Here is a tiny trained network, its code and every weight. The questions are about switching its units off for an input and a class, where a switched-off unit gives its printed mean instead of its output.

import numpy as np


def w(rows, s, z=0):
    codes = np.array(rows[::2]) - 128.0
    scale = np.full(codes.shape[1], s)
    scale[-1] = z or s
    return codes * scale


def f(y):
    return np.maximum(y, 0)


def log_softmax(a):
    a = a - a.max(-1, keepdims=True)
    return a - np.log(np.exp(a).sum(-1, keepdims=True))


def net(x, mask):
    res = np.array(x, float).reshape(1, 4) / 4 @ E
    y = f(res @ A[0][:, :-1].T + A[0][:, -1])
    res = res + np.where(mask, y, B[0][:, -1]) @ B[0][:, :-1]
    return log_softmax(res[-1] @ U[:, :-1].T + U[:, -1])


A, B = {}, {}
E = w([
[198,12,34,151,215,37,84,197,172],'x0',
[115,98,133,127,114,139,143,134,135],'x1',
[65,205,12,55,41,105,175,198,226],'x2',
[177,100,219,96,2,68,22,101,234],'x3',
],0.0081)
A[0] = w([
[156,128,105,136,125,147,95,146,118,43],'n0',
[179,80,220,214,164,144,99,86,43,100],'n1',
[226,39,70,176,181,53,104,199,126,179],'n2',
[64,200,2,56,63,123,171,171,212,98],'n3',
[133,174,193,81,77,159,135,65,142,135],'n4',
[82,213,6,71,45,108,201,193,218,82],'n5',
[162,32,80,142,201,42,123,152,157,135],'n6',
[191,96,189,82,42,78,71,65,235,39],'n7',
[174,127,168,135,25,92,53,117,217,38],'n8',
[145,70,213,199,180,143,96,63,50,80],'n9',
[87,224,213,115,96,205,168,92,82,137],'n10',
[192,24,42,132,202,33,93,184,170,172],'n11',
[76,156,45,138,215,217,223,156,25,31],'n12',
[84,162,8,182,249,206,250,160,46,39],'n13',
[204,44,237,214,174,194,108,28,38,96],'n14',
[103,207,208,116,81,192,190,31,89,152],'n15',
[176,119,185,114,58,89,40,121,158,33],'n16',
[160,115,189,111,78,99,42,106,214,3],'n17',
[77,201,198,87,69,230,159,52,44,152],'n18',
[72,219,190,125,84,186,155,78,74,139],'n19',
],0.0081,0.0033)
B[0] = w([
[118,117,116,135,131,121,128,135,113,131],'n0',
[79,210,119,15,158,178,87,144,50,219],'n1',
[96,83,52,180,164,49,198,154,190,219],'n2',
[58,205,113,36,164,205,74,218,58,215],'n3',
[132,67,99,192,163,101,169,126,166,181],'n4',
[30,216,139,25,178,173,37,207,48,221],'n5',
[102,102,81,169,166,91,174,160,174,202],'n6',
[199,112,180,146,87,142,113,31,108,220],'n7',
[201,89,193,143,70,182,106,45,135,206],'n8',
[78,209,123,40,164,188,69,174,84,215],'n9',
[114,78,71,192,175,72,195,154,169,209],'n10',
[101,75,47,192,187,45,226,173,213,227],'n11',
[236,75,226,174,42,181,79,40,125,223],'n12',
[254,78,249,204,34,157,76,7,118,239],'n13',
[72,247,116,25,176,192,63,204,60,249],'n14',
[110,62,50,176,175,47,182,171,180,213],'n15',
[174,96,172,161,101,157,109,80,94,195],'n16',
[199,105,180,161,71,161,121,68,101,197],'n17',
[85,75,66,192,167,64,189,148,181,223],'n18',
[128,97,73,206,182,86,180,167,177,205],'n19',
],0.0086,0.017)
U = w([
[97,76,44,191,176,33,218,159,205,253],'0',
[62,232,126,27,156,182,57,179,60,79],'1',
[240,85,227,176,42,157,94,9,126,55],'2',
],0.013,0.0026)

Each question gives the input, the list of numbers given to net, and the class t.
The units are the neurons (one row each of A and B). Each row of codes is followed by its name. A weight is (code - 128) times the scale printed after its matrix; where a second scale follows, it is the last column's (A, B and U).
mask holds one flag per neuron, in row order. A switched-off neuron (its flag False) gives its mean, the last column of its row in B, instead of its output. The means were averaged over made-up inputs and are rounded, as every weight is.
A unit's drop is (log p(t) with every unit on - log p(t) with that unit switched off) / (log p(t) with every unit on - log p(t) with every unit switched off).
unit that matters most: the unit with the biggest drop
top k neurons: the k neurons with the biggest drops, biggest first
drop when u is switched off: that unit's drop, to one decimal
input [-1,3,-5,-5], class 1: top 2 neurons => n14; n9
input [-6,2,-7,-8], class 2: top 2 neurons => n13; n12
input [0,5,1,2], class 2: unit that matters most => n14
input [-5,-6,5,3], class 0: top 2 neurons => n14; n1
input [-7,-5,-7,0], class 0: top 2 neurons => n18; n15
input [7,-6,3,8], class 2: top 4 neurons => n8; n7; n17; n16
input [4,7,5,5], class 1: top 3 neurons => n5; n13; n3
input [-6,6,-4,-6], class 0: top 2 neurons => n18; n15
input [-5,-5,-5,0], class 0: drop when n3 is switched off => 0.5
input [2,-1,2,-7], class 2: drop when n18 is switched off => 0.0
input [-2,-7,5,-8], class 2: drop when n13 is switched off => 0.9
